Below is a small trained network, with its code and all its weights. Each question gives an input and a class and asks what happens when units are switched off, that is, made to give their printed mean instead of their output.

import numpy as np


def w(rows, s, z=0):
    codes = np.array(rows[::2]) - 128.0
    scale = np.full(codes.shape[1], s)
    scale[-1] = z or s
    return codes * scale


def norm(h):
    return h / np.sqrt((h * h).mean(-1, keepdims=True) + 1e-5)


def f(y):
    return np.maximum(y, 0)


def log_softmax(a):
    a = a - a.max(-1, keepdims=True)
    return a - np.log(np.exp(a).sum(-1, keepdims=True))


def net(x, mask):
    res = np.array(x, float).reshape(1, 5) / 4 @ E
    u = 0
    for l in range(4):
        y = f(norm(res) @ A[l][:, :-1].T + A[l][:, -1])
        res = res + np.where(mask[u : u + 12], y, B[l][:, -1]) @ B[l][:, :-1]
        u += 12
    return log_softmax(norm(res)[-1] @ U[:, :-1].T + U[:, -1])


A, B = {}, {}
E = w([
[177,69,133,94,249],'x0',
[43,97,200,169,171],'x1',
[144,122,134,154,125],'x2',
[138,125,131,147,127],'x3',
[138,233,205,128,125],'x4',
],0.011)
A[0] = w([
[202,132,165,85,253,2],'L0N1',
[71,4,35,154,61,193],'L0N2',
[86,101,101,111,93,89],'L0N3',
[120,40,57,140,162,135],'L0N4',
[131,126,139,134,159,129],'L0N5',
[111,109,124,122,72,95],'L0N6',
[34,113,180,153,125,40],'L0N7',
[186,165,92,104,99,186],'L0N8',
[182,128,161,102,207,45],'L0N9',
[162,40,73,110,240,115],'L0N10',
[178,115,85,85,130,210],'L0N11',
[31,52,206,159,163,159],'L0N12',
],0.014,0.004)
B[0] = w([
[117,146,37,185,170,223],'L0N1',
[128,155,38,172,201,247],'L0N2',
[135,127,103,142,142,155],'L0N3',
[121,101,169,66,98,212],'L0N4',
[110,138,124,89,129,152],'L0N5',
[135,163,131,101,164,156],'L0N6',
[132,75,176,231,117,190],'L0N7',
[160,161,90,81,74,201],'L0N8',
[106,144,60,125,146,191],'L0N9',
[157,79,227,73,108,250],'L0N10',
[192,55,88,160,103,199],'L0N11',
[5,169,131,65,154,244],'L0N12',
],0.023,0.011)
A[1] = w([
[42,110,214,132,74,52],'L1N1',
[111,184,222,118,5,205],'L1N2',
[86,139,240,175,173,95],'L1N3',
[162,95,158,105,92,6],'L1N4',
[165,153,190,99,69,18],'L1N5',
[208,126,90,112,181,24],'L1N6',
[94,107,83,119,86,31],'L1N7',
[106,164,176,118,219,82],'L1N8',
[109,73,192,61,42,114],'L1N9',
[113,107,162,174,206,102],'L1N10',
[189,159,44,149,80,98],'L1N11',
[154,142,104,112,154,77],'L1N12',
],0.013,0.0024)
B[1] = w([
[253,70,125,107,128,203],'L1N1',
[98,189,162,60,41,194],'L1N2',
[213,15,81,158,108,207],'L1N3',
[102,148,129,156,59,147],'L1N4',
[69,189,142,90,109,150],'L1N5',
[229,168,119,168,104,208],'L1N6',
[147,126,147,155,157,146],'L1N7',
[33,144,139,167,127,203],'L1N8',
[118,78,192,68,145,181],'L1N9',
[43,176,138,102,99,187],'L1N10',
[120,165,195,39,218,254],'L1N11',
[172,136,162,172,126,166],'L1N12',
],0.02,0.0083)
A[2] = w([
[173,122,195,100,126,42],'L2N1',
[160,155,63,135,113,98],'L2N2',
[87,132,68,160,145,34],'L2N3',
[25,182,108,181,130,82],'L2N4',
[108,153,238,147,125,184],'L2N5',
[147,108,73,105,155,99],'L2N6',
[149,161,166,132,123,39],'L2N7',
[147,62,149,152,4,65],'L2N8',
[85,103,121,157,192,80],'L2N9',
[138,130,110,107,122,6],'L2N10',
[132,107,164,103,110,157],'L2N11',
[192,173,53,185,158,4],'L2N12',
],0.02,0.002)
B[2] = w([
[100,168,84,175,51,211],'L2N1',
[91,110,178,102,200,206],'L2N2',
[82,155,116,187,67,203],'L2N3',
[152,87,32,210,46,248],'L2N4',
[221,124,92,25,115,198],'L2N5',
[142,174,216,210,126,223],'L2N6',
[90,131,101,121,124,155],'L2N7',
[214,47,152,146,157,221],'L2N8',
[35,160,102,202,90,235],'L2N9',
[107,112,134,150,139,154],'L2N10',
[149,156,194,101,85,205],'L2N11',
[115,141,156,50,252,254],'L2N12',
],0.024,0.0082)
A[3] = w([
[142,165,137,143,238,4],'L3N1',
[103,68,147,80,128,96],'L3N2',
[100,130,95,109,204,94],'L3N3',
[244,34,63,126,62,67],'L3N4',
[94,112,147,111,134,123],'L3N5',
[96,136,71,101,167,83],'L3N6',
[195,87,196,196,63,89],'L3N7',
[132,129,163,85,149,110],'L3N8',
[81,169,65,125,163,116],'L3N9',
[108,139,36,253,96,77],'L3N10',
[145,146,138,122,131,78],'L3N11',
[143,125,169,40,144,77],'L3N12',
],0.016,0.0037)
B[3] = w([
[153,184,120,136,242,225],'L3N1',
[96,129,170,58,176,187],'L3N2',
[180,139,94,138,151,196],'L3N3',
[212,26,206,166,81,247],'L3N4',
[117,101,153,137,179,155],'L3N5',
[180,120,132,124,106,168],'L3N6',
[235,80,106,136,108,224],'L3N7',
[96,130,111,171,123,203],'L3N8',
[190,85,79,114,93,192],'L3N9',
[93,130,73,254,65,254],'L3N10',
[95,126,139,147,128,146],'L3N11',
[79,142,79,199,102,248],'L3N12',
],0.023,0.0088)
U = w([
[167,209,106,127,254,178],'0',
[225,50,173,124,60,241],'1',
[55,126,28,240,63,176],'2',
[3,67,176,59,160,4],'3',
[126,252,113,51,13,34],'4',
],0.014,0.0028)

Each question gives the input, the list of numbers given to net, and the class t.
The units are the neurons (one row each of A and B). Each row of codes is followed by its name. A weight is (code - 128) times the scale printed after its matrix; where a second scale follows, it is the last column's (A, B and U).
mask holds one flag per neuron, layer by layer. A switched-off neuron (its flag False) gives its mean, the last column of its row in B, instead of its output. The means were averaged over made-up inputs and are rounded, as every weight is.
A unit's drop is (log p(t) with every unit on - log p(t) with that unit switched off) / (log p(t) with every unit on - log p(t) with every unit switched off).
The circuit of an input: a set's keep is (log p(t) with only the set's units on - log p(t) with every unit switched off) / (log p(t) with every unit on - log p(t) with every unit switched off). Starting from the 12 units with the biggest drops (on a tie, the unit counted first), units are removed one at a time, each time the one whose removal leaves the highest keep (on an exact tie, the one counted first), for as long as the keep stays at least 0.8.
units of the circuit, in order: the units of the circuit, biggest drop first
most important unit: the unit with the biggest drop
top k neurons: the k neurons with the biggest drops, biggest first
top k neurons in layer l: the k neurons of layer l with the biggest drops, biggest first
drop of u: that unit's drop, to one decimal
input [0,7,-8,-1,2], class 1: units of the circuit, in order => (L0N2)
input [1,8,-8,7,-4], class 3: top 2 neurons in layer 0 => (L0N1, L0N12)
input [3,7,1,-3,-8], class 3: top 3 neurons => (L0N10, L0N4, L0N2)
input [-7,2,-1,1,1], class 1: top 2 neurons in layer 0 => (L0N1, L0N2)
input [3,-1,-8,5,-5], class 1: top 2 neurons => (L0N10, L0N4)
input [8,-8,-2,-4,1], class 0: top 2 neurons in layer 2 => (L2N12, L2N4)
input [8,3,-4,0,0], class 3: top 3 neurons => (L0N10, L0N2, L0N4)
input [2,0,0,-2,-2], class 1: top 4 neurons => (L0N10, L0N11, L1N11, L2N12)
input [1,-4,-3,3,0], class 1: top 2 neurons in layer 0 => (L0N2, L0N11)
input [-6,-6,7,8,1], class 4: top 2 neurons => (L0N1, L0N2)
input [7,3,7,-1,0], class 3: top 3 neurons => (L0N10, L0N2, L0N4)
input [4,-2,-7,-8,-1], class 1: top 2 neurons => (L0N10, L0N2)
input [0,-1,-8,6,3], class 4: top 3 neurons in layer 0 => (L0N2, L0N1, L0N12)
input [-7,0,-8,6,-1], class 0: most important unit => L0N12
input [4,6,4,-5,-1], class 3: top 2 neurons => (L0N10, L0N12)
input [-3,-7,-3,-2,3], class 4: top 3 neurons => (L0N2, L0N1, L1N11)
input [3,2,-1,7,0], class 3: top 2 neurons => (L0N10, L0N2)
input [1,3,-8,-6,-1], class 3: drop of L0N12 => 0.9
input [-1,-3,-7,0,5], class 4: drop of L0N2 => 1.1
input [-8,-4,-6,-1,3], class 4: drop of L0N2 => 0.7
